Look-ups in named tables: a row name and a column name give one cell, copied from the table.

Table fet
         gobu  tifazu  zuzosub  dip  fus  lep  tul
gozupo    142     131       58  144  151  127  121
lam       119     157       29  109  141  111   64
tob       133     135      129  146  163  206  146
tarupel   118     116       82  124  101   80  155
paruza    154     104       65  130  145  133  186

tob, tifazu -> 135
lam, dip -> 109
lam, zuzosub -> 29
gozupo, fus -> 151
tob, lep -> 206
paruza, fus -> 145
lam, gobu -> 119
tob, gobu -> 133
lam, tul -> 64
tarupel, zuzosub -> 82
lam, tifazu -> 157
tarupel, lep -> 80
tarupel, dip -> 124
gozupo, dip -> 144
lam, fus -> 141
tob, fus -> 163
tarupel, gobu -> 118
gozupo, tul -> 121
gozupo, lep -> 127

vib =
cols = mana, goli, gek, dem, pap, lagad
lupag: [0.2, 0.4, 0.4, 0.0, -0.2, 0.0]
golar: [-0.2, 0.3, 0.1, -0.3, 0.4, 0.2]
zaborif: [0.4, 0.4, 0.8, -0.4, 0.0, -0.7]

gek of golar is 0.1
goli of zaborif is 0.4
mana of lupag is 0.2
mana of golar is -0.2
dem of golar is -0.3
lagad of lupag is 0.0
lagad of zaborif is -0.7
goli of golar is 0.3
gek of lupag is 0.4
pap of zaborif is 0.0
pap of lupag is -0.2
mana of zaborif is 0.4
dem of lupag is 0.0
goli of lupag is 0.4
gek of zaborif is 0.8
pap of golar is 0.4
dem of zaborif is -0.4
lagad of golar is 0.2

mut:
        gadu   vas  nadebe
pev      604  2648    3190
rufu    4418  5762    5668
netile  5597  5109    4210
kureva  3911  3895    3219
bos     2828  1713    5125
nepo    4434  4501    3356
bap     4612  1824    6657
tem     5268  6731    3115
zalobe  6677  4621    6161
ragiki  6255  5025    8122
vutivi  7518  3487    5212
sakuf   5403  4225    2401
vike    6047  2580    8181

gadu of vutivi = 7518
nadebe of bos = 5125
vas of sakuf = 4225
nadebe of netile = 4210
gadu of sakuf = 5403
gadu of kureva = 3911
vas of kureva = 3895
gadu of zalobe = 6677
vas of rufu = 5762
gadu of pev = 604
gadu of netile = 5597
vas of vutivi = 3487
vas of bos = 1713
gadu of bap = 4612
vas of zalobe = 4621
nadebe of zalobe = 6161
nadebe of pev = 3190
vas of tem = 6731
Which row has the largest gadu? vutivi

ligup:
         votosol      nes  bamusog
gokikap   15.501  -10.803   -9.818
mogir    -74.651  -14.799  -15.424
suv      -23.627   82.207  -13.377
pela      74.059  -44.007  -19.103

votosol of pela: 74.059
votosol of gokikap: 15.501
votosol of mogir: -74.651
nes of mogir: -14.799
bamusog of suv: -13.377
bamusog of pela: -19.103
bamusog of mogir: -15.424
votosol of suv: -23.627
nes of gokikap: -10.803
bamusog of gokikap: -9.818
nes of pela: -44.007
nes of suv: 82.207

takapab:
cols = bibe, tabopiz, neta, kiveb
midum: [396, 333, 626, 529]
gibidil: [488, 514, 512, 465]
dufu: [435, 352, 540, 456]
sugepef: [498, 572, 565, 301]
keb: [823, 587, 148, 728]
nisat: [486, 512, 487, 529]
fefugez: [494, 505, 500, 498]
geteneg: [458, 502, 543, 426]
zona: [411, 486, 553, 551]
popod: [396, 248, 518, 421]
potob: [495, 401, 399, 663]
lumil: [443, 383, 516, 438]
bopebes: [325, 612, 598, 541]

popod, neta -> 518
sugepef, bibe -> 498
dufu, neta -> 540
nisat, neta -> 487
dufu, tabopiz -> 352
sugepef, tabopiz -> 572
midum, tabopiz -> 333
popod, bibe -> 396
Row with the largest tabopiz: bopebes

didafav:
         temop   vam
vil        792   387
fatubo     414   422
nis       -650  -290
tuseg      580   496
tipobug     96  -115
pige       806   347
zibigas   -480   -52
kadap      345   251
ter        258   221
gezus      305   109
rebego     323   610

What is the vam of gezus in didafav?
109
What is the vam of tipobug in didafav?
-115
What is the temop of kadap in didafav?
345
What is the temop of vil in didafav?
792
What is the vam of ter in didafav?
221
What is the temop of tipobug in didafav?
96
What is the vam of tuseg in didafav?
496
What is the vam of fatubo in didafav?
422
What is the temop of fatubo in didafav?
414
What is the vam of pige in didafav?
347
What is the vam of rebego in didafav?
610

Table sumasel
|  | tofuzim | tel | vek | tutakim | zep | ludoka | kisopa |
|---|---|---|---|---|---|---|---|
| lefo | 67020 | -48231 | -20544 | -47418 | -3291 | 39236 | -12740 |
| nevel | -32442 | -55249 | -51862 | -7235 | -68292 | -88688 | 621 |
| lum | -6030 | -74993 | -11749 | -82153 | 40216 | -42717 | -18489 |

nevel, tutakim: -7235
nevel, tel: -55249
nevel, zep: -68292
lefo, kisopa: -12740
lefo, tutakim: -47418
nevel, kisopa: 621
nevel, vek: -51862
nevel, tofuzim: -32442
nevel, ludoka: -88688
lum, tel: -74993
lum, tutakim: -82153
lum, tofuzim: -6030
lum, kisopa: -18489
lefo, tel: -48231

nofomag =
fields: vagon, zilu, pusaz, fulaf, zimanur, nikarom, tob, mot, zeme
domabo: [3699, 5455, 3777, 3972, 2640, 4227, 4101, 4176, 4736]
lemozo: [4520, 3429, 1060, 5922, 1779, 4062, 5260, 8704, 3658]
bunut: [4356, 5708, 4165, 4703, 2927, 4392, 5067, 4176, 3658]
zaviti: [4684, 3429, 5718, 3484, 4936, 3897, 3521, 2666, 2796]
pak: [3863, 4695, 3777, 3728, 4649, 4722, 4487, 4176, 4520]
vubiba: [4191, 3935, 2613, 4216, 4649, 3567, 3908, 3673, 4736]
suritop: [4356, 3935, 4165, 2997, 4362, 5052, 4487, 4176, 5598]
butupu: [4027, 3682, 3001, 4947, 2927, 3732, 4294, 5685, 3658]
zis: [5012, 2922, 1448, 5922, 3788, 3732, 5647, 6691, 4520]
kupo: [2878, 5202, 4553, 4216, 4936, 4227, 3908, 3673, 3658]
pef: [4848, 3935, 3001, 4216, 3501, 5547, 5454, 7698, 3443]

pusaz of zaviti: 5718
mot of zaviti: 2666
vagon of kupo: 2878
tob of lemozo: 5260
mot of bunut: 4176
vagon of suritop: 4356
zilu of bunut: 5708
mot of pef: 7698

